73.2, -1.8, 9.8
71.0, -3.7, 4.0
-17.1, -15.5, 33.6
-18.6, -13.5, 40.1
-50.2, -28.6, -7.2
->
71.0, -3.7, 4.0
-17.1, -15.5, 33.6

20.0, -23.2, -56.8
-0.6, -67.2, -30.9
-17.6, -58.7, -18.1
-42.6, 12.5, 7.5
-57.4, 7.5, 15.1
->
-0.6, -67.2, -30.9
-17.6, -58.7, -18.1

58.1, 13.0, 37.8, 55.2
-2.1, -57.5, -50.4, -31.1
45.8, -8.6, 73.5, -36.3
7.6, -50.5, -12.7, -36.8
->
-2.1, -57.5, -50.4
45.8, -8.6, 73.5

-45.1, 0.6, 28.7, 68.0
-17.8, 36.6, -55.7, -28.1
-5.4, -9.6, -11.5, 10.8
->
-17.8, 36.6, -55.7
-5.4, -9.6, -11.5

26.7, 40.8, -29.4, -46.0, -44.9
45.2, -59.0, -51.2, -3.6, -36.6
-37.0, 48.9, 49.8, 37.7, 13.3
-19.1, 26.3, -22.9, 40.3, 49.6
->
45.2, -59.0, -51.2
-37.0, 48.9, 49.8

18.7, 19.8, 43.0, 4.5, 39.0
18.7, 19.8, 63.9, 4.5, 39.0
70.8, 19.8, 63.9, -20.2, 39.0
->
18.7, 19.8, 63.9
70.8, 19.8, 63.9
---
34.3, 17.3
26.5, -2.6
7.3, -37.0
0.5, -51.8
-5.5, -63.2
->
34.3, 17.3
26.5, -2.6
7.3, -37.0

-53.5, 71.5
18.9, 3.3
-69.2, -33.4
19.6, -45.0
-56.0, -13.0
->
-53.5, 71.5
18.9, 3.3
-69.2, -33.4

0.4, 24.7
24.3, -44.4
-46.0, -74.2
-40.0, 37.5
->
0.4, 24.7
24.3, -44.4
-46.0, -74.2

25.6, -44.4, -68.9, -75.1, -32.3
-23.6, 27.4, -55.6, -41.2, 21.1
31.5, -0.5, 17.0, 55.8, -72.2
->
25.6, -44.4
-23.6, 27.4
31.5, -0.5

-4.8, 32.7, 67.7
25.3, 70.3, -58.9
9.0, 73.6, 14.6
-6.0, 39.2, 7.0
-7.6, 76.3, -2.0
->
-4.8, 32.7
25.3, 70.3
9.0, 73.6

-48.5, -59.1, -41.6
-58.4, -60.5, -56.3
60.2, 52.8, 54.2
59.5, -49.4, 24.3
-58.3, -56.9, -44.8
->
-48.5, -59.1
-58.4, -60.5
60.2, 52.8

26.4, 54.2
-44.9, 31.7
76.7, 78.5
59.3, -6.1
->
26.4, 54.2
-44.9, 31.7
76.7, 78.5

65.9, -62.6
57.5, -34.8
36.4, -47.4
-61.2, -14.8
71.4, 64.0
->
65.9, -62.6
57.5, -34.8
36.4, -47.4

-57.8, -64.3, -76.4, -25.2, 44.2
74.5, 77.5, 62.5, 9.7, -73.2
26.3, 3.4, -14.4, -61.6, -74.1
->
-57.8, -64.3
74.5, 77.5
26.3, 3.4
---
8.4, 49.6, -3.9, 17.1
12.3, 63.6, -5.8, 17.8
12.1, 65.5, -6.3, 18.9
->
17.1, -5.8, 65.5

47.3, 76.7, -1.2, -22.2, 38.0
-9.6, 41.5, -6.0, -14.3, 34.8
-0.2, 65.7, -10.8, -20.9, 31.0
7.4, 48.8, -10.8, -13.0, 36.0
47.3, 76.7, 9.3, -22.2, 52.9
->
38.0, -14.3, -10.8, 48.8, 47.3

-43.8, -56.3, 17.0, 1.4, 18.4
4.1, 9.6, -47.4, -46.6, 28.3
-11.2, -7.9, 38.4, 44.7, -39.1
12.7, 20.1, -42.4, -38.2, 27.0
->
18.4, -46.6, 38.4, 20.1

-32.6, 61.4, -3.7, -33.6, 28.2
-10.9, 18.9, -6.6, -10.4, 10.1
->
28.2, -10.4

22.4, 17.5, 31.2, -16.3, -25.9
32.3, -35.1, 4.7, -23.4, -6.4
51.5, 18.6, 33.1, 27.1, -6.1
-32.0, 18.8, -24.2, 40.1, 63.8
->
-25.9, -23.4, 33.1, 18.8

24.3, -1.3, -48.4, -32.9
-1.3, -10.0, 19.8, 57.7
->
-32.9, 19.8

-6.8, -12.6
59.2, 52.4
->
-12.6, 59.2
---
24.0, 5.7
23.7, 4.2
-34.1, 40.4
62.9, -19.0
44.7, 6.0
->
24.0, 4.2

53.8, 61.6, -28.7, -24.7
12.8, -45.7, -76.1, -7.4
32.5, -77.8, 32.0, 4.2
->
53.8, -45.7, 32.0

74.1, 2.9, -40.5
78.6, -40.8, -8.1
44.9, -69.8, 46.4
12.6, -8.5, 55.0
->
74.1, -40.8, 46.4

-0.7, -3.1, -1.2, 65.5
-1.0, 1.1, -0.1, -63.7
0.8, -3.0, -7.5, -21.3
1.6, 0.2, -4.9, -38.5
-0.2, -1.5, -4.8, -54.9
->
-0.7, 1.1, -7.5, -38.5

43.3, 61.4, 41.8, -10.9, -5.2
61.4, 60.6, -39.8, 30.0, 23.1
-5.2, -19.4, 33.5, -56.1, -52.4
->
43.3, 60.6, 33.5

20.5, -61.6, -56.7
-46.4, -3.2, -10.2
-31.2, -13.0, -22.7
47.1, -41.3, -36.8
->
20.5, -3.2, -22.7
---
-31.4, -43.5
-16.7, 65.2
49.0, -24.9
-62.7, -18.2
-54.3, 19.3
->
-31.4, -43.5
-16.7, 65.2

54.8, 59.2, 37.0, 25.5
-44.5, -33.3, -62.1, 29.6
66.6, 48.0, 31.0, 48.0
-75.0, -22.2, 51.6, -57.5
->
54.8, 59.2
-44.5, -33.3

-10.6, -56.7, 48.6, 51.6, 70.4
-45.3, -48.0, -60.7, 22.8, 70.4
->
-10.6, -56.7
-45.3, -48.0

77.4, 9.3, -11.8
-27.2, -7.2, 10.1
->
77.4, 9.3
-27.2, -7.2

6.0, 55.3
-43.2, -37.8
-47.8, -50.2
-37.5, -44.6
->
6.0, 55.3
-43.2, -37.8

31.8, -5.9, 21.2, -34.7, -46.0
61.8, -20.6, -4.9, -59.2, -15.9
-0.5, 23.2, -13.3, 25.8, 10.1
->
31.8, -5.9
61.8, -20.6

-27.5, -21.3, -3.6, -16.1
-34.1, -17.7, -11.0, -4.9
-35.3, -16.1, -13.6, -1.9
-19.6, -46.5, 21.5, -65.4
->
-27.5, -21.3
-34.1, -17.7

16.5, 15.5
6.2, 26.8
62.7, -31.0
66.8, -3.6
->
16.5, 15.5
6.2, 26.8

-64.6, -3.3, 8.2
-6.5, 6.5, 13.1
-27.9, 11.5, -19.4
18.7, 28.9, -4.6
->
-64.6, -3.3
-6.5, 6.5
